Below are the code and all the weights of a small trained network. Each question names an input and a target symbol and asks about switching units off, where a switched-off unit gives its printed mean instead of its output.

import numpy as np


def w(rows, s, z=0):
    codes = np.array(rows[::2]) - 128.0
    scale = np.full(codes.shape[1], s)
    scale[-1] = z or s
    return codes * scale


def norm(h):
    return h / np.sqrt((h * h).mean(-1, keepdims=True) + 1e-5)


def f(y):
    return np.maximum(y, 0)


def softmax(a):
    e = np.exp(a - a.max(-1, keepdims=True))
    return e / e.sum(-1, keepdims=True)


def log_softmax(a):
    a = a - a.max(-1, keepdims=True)
    return a - np.log(np.exp(a).sum(-1, keepdims=True))


def net(x, mask):
    ids = ['βγεζηθλμξστψω'.index(c) for c in x.split()]
    T = len(ids)
    res = E[ids] + P[:T]
    u = 0
    for l in range(2):
        r = norm(res)
        for j in range(3):
            rows = slice(3 * j, 3 * j + 3)
            q, k, v = (r @ M[l][rows].T for M in (Q, K, V))
            z = softmax(np.where(np.tri(T) > 0, q @ k.T / 3**0.5, -1e9)) @ v
            o = O[l][rows]
            res = res + np.where(mask[u + j], z, o[:, -1]) @ o[:, :-1]
        u += 3
        y = f(norm(res) @ A[l][:, :-1].T + A[l][:, -1])
        res = res + np.where(mask[u : u + 4], y, B[l][:, -1]) @ B[l][:, :-1]
        u += 4
    return log_softmax(norm(res)[-1] @ U[:, :-1].T + U[:, -1])


Q, K, V, O, A, B = {}, {}, {}, {}, {}, {}
E = w([
[94,112,132,14,168,138,215],'β',
[58,144,113,131,119,165,96],'γ',
[139,64,100,123,102,195,105],'ε',
[176,165,123,166,70,45,131],'ζ',
[14,224,29,90,66,73,128],'η',
[158,177,161,39,115,95,96],'θ',
[151,127,154,139,149,61,64],'λ',
[85,50,96,116,194,88,121],'μ',
[168,51,224,157,136,98,169],'ξ',
[171,130,12,166,113,134,206],'σ',
[168,203,157,112,195,37,249],'τ',
[122,63,83,142,78,133,27],'ψ',
[236,76,94,60,142,46,155],'ω',
],0.014)
P = w([
[88,254,165,121,162,214,130],'0',
[70,77,114,57,114,67,116],'1',
[77,77,115,61,122,65,117],'2',
[82,77,109,58,128,60,124],'3',
[91,69,107,59,133,71,118],'4',
[93,72,109,60,136,60,128],'5',
[87,71,97,61,136,71,126],'6',
[91,81,85,58,155,74,126],'7',
],0.006)
Q[0] = w([
[158,166,157,237,50,139,99],'0.h0',
[112,106,120,100,146,115,126],'0.h0',
[107,76,76,78,180,122,140],'0.h0',
[198,159,87,179,5,75,131],'0.h1',
[119,164,78,240,124,152,82],'0.h1',
[143,71,124,147,187,91,130],'0.h1',
[161,65,98,223,149,50,177],'0.h2',
[160,131,117,141,41,134,30],'0.h2',
[81,197,108,144,228,47,70],'0.h2',
],0.019)
K[0] = w([
[112,68,129,110,19,14,166],'0.h0',
[114,147,149,150,164,166,104],'0.h0',
[131,131,172,200,192,203,120],'0.h0',
[103,33,81,100,13,12,177],'0.h1',
[38,51,219,199,60,97,177],'0.h1',
[107,109,134,188,216,105,87],'0.h1',
[182,26,93,222,158,54,182],'0.h2',
[186,131,105,172,25,145,29],'0.h2',
[41,184,109,115,166,6,68],'0.h2',
],0.015)
V[0] = w([
[117,125,128,164,36,97,143],'0.h0',
[152,196,224,67,112,182,103],'0.h0',
[105,155,101,190,126,88,176],'0.h0',
[105,40,115,129,2,53,177],'0.h1',
[131,92,157,114,84,140,124],'0.h1',
[129,139,102,150,126,82,105],'0.h1',
[148,81,119,82,15,222,188],'0.h2',
[57,180,134,31,166,130,177],'0.h2',
[180,217,158,188,1,149,61],'0.h2',
],0.0083)
O[0] = w([
[159,180,184,109,213,127,116,92],'0.h0',
[162,116,63,178,124,68,217,195],'0.h0',
[149,139,179,154,198,133,59,120],'0.h0',
[192,214,85,35,180,109,130,123],'0.h1',
[131,108,104,76,113,152,115,111],'0.h1',
[127,168,162,142,188,104,125,141],'0.h1',
[143,124,15,73,190,231,124,120],'0.h2',
[39,107,139,34,67,98,204,210],'0.h2',
[196,230,83,158,3,155,88,2],'0.h2',
],0.006,0.0062)
A[0] = w([
[109,53,48,123,138,78,39,153],'0.n0',
[118,176,121,194,152,170,106,3],'0.n1',
[92,81,123,73,176,5,15,172],'0.n2',
[209,61,191,30,92,93,184,54],'0.n3',
],0.013,0.0045)
B[0] = w([
[165,101,177,71,116,95,162,200],'0.n0',
[145,108,192,130,153,201,89,130],'0.n1',
[145,118,126,116,5,86,101,248],'0.n2',
[122,160,48,192,183,92,35,200],'0.n3',
],0.013,0.014)
Q[1] = w([
[128,165,169,76,215,120,134],'1.h0',
[119,91,173,145,155,213,113],'1.h0',
[124,171,138,168,119,60,143],'1.h0',
[123,108,127,229,90,235,143],'1.h1',
[107,116,185,147,129,82,147],'1.h1',
[172,84,128,80,102,1,178],'1.h1',
[162,123,48,76,62,74,51],'1.h2',
[187,132,157,189,78,125,158],'1.h2',
[106,172,144,95,177,164,94],'1.h2',
],0.021)
K[1] = w([
[180,209,109,76,196,120,88],'1.h0',
[235,96,106,45,151,109,136],'1.h0',
[90,152,50,203,124,80,127],'1.h0',
[161,126,173,43,72,21,83],'1.h1',
[153,147,38,176,61,182,176],'1.h1',
[6,209,124,232,108,205,107],'1.h1',
[183,121,69,240,85,218,52],'1.h2',
[198,97,164,91,110,81,68],'1.h2',
[50,211,131,156,131,94,173],'1.h2',
],0.015)
V[1] = w([
[6,114,214,183,90,128,63],'1.h0',
[141,39,86,181,74,88,212],'1.h0',
[131,167,103,202,130,168,181],'1.h0',
[12,115,98,144,128,201,51],'1.h1',
[119,162,121,118,54,123,23],'1.h1',
[86,184,136,14,144,91,147],'1.h1',
[157,122,133,135,72,217,103],'1.h2',
[163,155,221,141,164,118,113],'1.h2',
[187,77,149,104,118,126,87],'1.h2',
],0.014)
O[1] = w([
[139,86,101,177,97,255,210,217],'1.h0',
[72,163,173,186,246,167,120,254],'1.h0',
[142,102,131,133,157,54,197,78],'1.h0',
[179,186,54,52,174,163,182,190],'1.h1',
[143,248,102,195,109,142,125,180],'1.h1',
[28,140,165,99,104,135,202,78],'1.h1',
[148,135,240,88,133,150,147,147],'1.h2',
[145,113,119,164,63,84,205,72],'1.h2',
[130,143,136,162,166,192,180,166],'1.h2',
],0.0091,0.011)
A[1] = w([
[234,47,197,195,201,109,115,97],'1.n0',
[224,178,229,127,123,58,174,254],'1.n1',
[137,42,61,119,120,207,54,173],'1.n2',
[87,121,202,102,127,159,8,80],'1.n3',
],0.011,0.0038)
B[1] = w([
[243,81,134,191,105,93,130,218],'1.n0',
[65,90,193,88,226,133,254,240],'1.n1',
[153,76,47,95,125,197,36,255],'1.n2',
[70,145,243,177,81,77,106,226],'1.n3',
],0.0084,0.006)
U = w([
[62,65,87,41,184,98,155,34],'β',
[190,118,53,105,193,170,205,106],'γ',
[137,136,182,77,201,131,65,253],'ε',
[157,134,187,175,62,57,149,125],'ζ',
[82,189,106,59,75,102,175,154],'η',
[76,163,121,185,211,56,182,79],'θ',
[181,80,116,236,143,161,117,84],'λ',
[87,121,138,140,92,230,117,172],'μ',
[203,103,64,108,153,54,100,125],'ξ',
[224,83,161,60,87,152,150,139],'σ',
[96,3,149,136,106,94,133,100],'τ',
[199,226,182,138,148,128,174,87],'ψ',
[106,190,89,134,104,115,43,184],'ω',
],0.011,0.0033)

Each question gives the input, a string of symbols that net reads in full, and the target symbol t.
The units are the heads (3 rows each of Q, K, V and O) and the neurons (one row each of A and B). Each row of codes is followed by its name. A weight is (code - 128) times the scale printed after its matrix; where a second scale follows, it is the last column's (O, A, B and U).
mask holds one flag per unit, layer by layer, with each layer's heads first. A switched-off unit (its flag False) gives its mean, the last column of its rows in O or B, instead of its output. The means were averaged over made-up inputs and are rounded, as every weight is.
A unit's drop is (log p(t) with every unit on - log p(t) with that unit switched off) / (log p(t) with every unit on - log p(t) with every unit switched off).
The circuit of an input: a set's keep is (log p(t) with only the set's units on - log p(t) with every unit switched off) / (log p(t) with every unit on - log p(t) with every unit switched off). Starting from the 12 units with the biggest drops (on a tie, the unit counted first), units are removed one at a time, each time the one whose removal leaves the highest keep (on an exact tie, the one counted first), for as long as the keep stays at least 0.8.
circuit, biggest first: the units of the circuit, biggest drop first
most important unit: the unit with the biggest drop
top k neurons: the k neurons with the biggest drops, biggest first
top k neurons in layer l: the k neurons of layer l with the biggest drops, biggest first
input ζ τ λ σ γ ξ ε γ, target ζ: circuit, biggest first : 0.h2, 1.h1, 0.n3
input ω σ γ θ μ τ, target ω: most important unit : 0.n3
input ε ε ε τ μ θ γ, target ε: top 2 neurons : 0.n2, 0.n0
input β μ η ω, target β: top 2 neurons : 0.n2, 1.n0
input τ ξ σ ξ η τ λ β, target τ: circuit, biggest first : 1.h1, 0.n2
input ε η ε λ η, target ε: circuit, biggest first : 1.h2, 0.h1
input ξ γ η η ε ξ τ ε, target ξ: top 2 neurons : 0.n2, 0.n0
input ε ε σ γ θ η ε, target ε: circuit, biggest first : 0.n2, 1.h0, 0.n3, 0.h2
input μ ψ ε ζ θ ω λ, target μ: circuit, biggest first : 1.h0, 0.h0
input ψ σ λ ψ θ ζ ω γ, target ψ: circuit, biggest first : 0.h2, 1.h2, 1.h1
input θ θ ε τ ξ ε, target θ: circuit, biggest first : 1.h0, 0.h0
input ζ ω σ ε θ, target ω: top 3 neurons : 0.n3, 0.n0, 1.n0
input γ θ β λ λ λ, target γ: top 2 neurons : 0.n0, 0.n2
input θ μ ε λ ξ γ, target θ: circuit, biggest first : 0.h0, 1.h0
input γ ε ε λ λ γ τ ψ, target σ: most important unit : 0.n0
input σ θ ω θ, target σ: circuit, biggest first : 0.h0, 0.n1, 1.h1, 0.n2
input ξ ψ γ λ ε ε η, target ξ: top 2 neurons : 0.n2, 0.n0
input θ ξ ζ, target θ: top 3 neurons : 1.n1, 0.n0, 0.n2
input η λ γ ε μ η η, target η: circuit, biggest first : 1.h1, 0.n2
input μ γ ε η, target μ: top 2 neurons in layer 0 : 0.n0, 0.n3
input θ θ ω σ θ ζ β λ, target θ: top 2 neurons : 1.n1, 0.n0
input ε μ γ τ ζ, target ε: most important unit : 0.h1
input σ ξ η θ μ ε, target σ: top 3 neurons : 0.n1, 0.n3, 0.n2
input τ σ ε μ ε ω μ β, target τ: top 2 neurons in layer 0 : 0.n0, 0.n2
input σ θ η ω ξ ζ, target σ: top 3 neurons : 0.n3, 0.n2, 0.n1
input λ γ η θ β λ, target λ: circuit, biggest first : 0.h1, 1.h0
input ξ τ γ ε, target ξ: most important unit : 0.n2
input σ λ γ τ ψ ξ η η, target σ: top 3 neurons : 0.n2, 0.n3, 0.n1
input σ γ ξ ζ λ, target σ: top 2 neurons in layer 0 : 0.n2, 0.n0
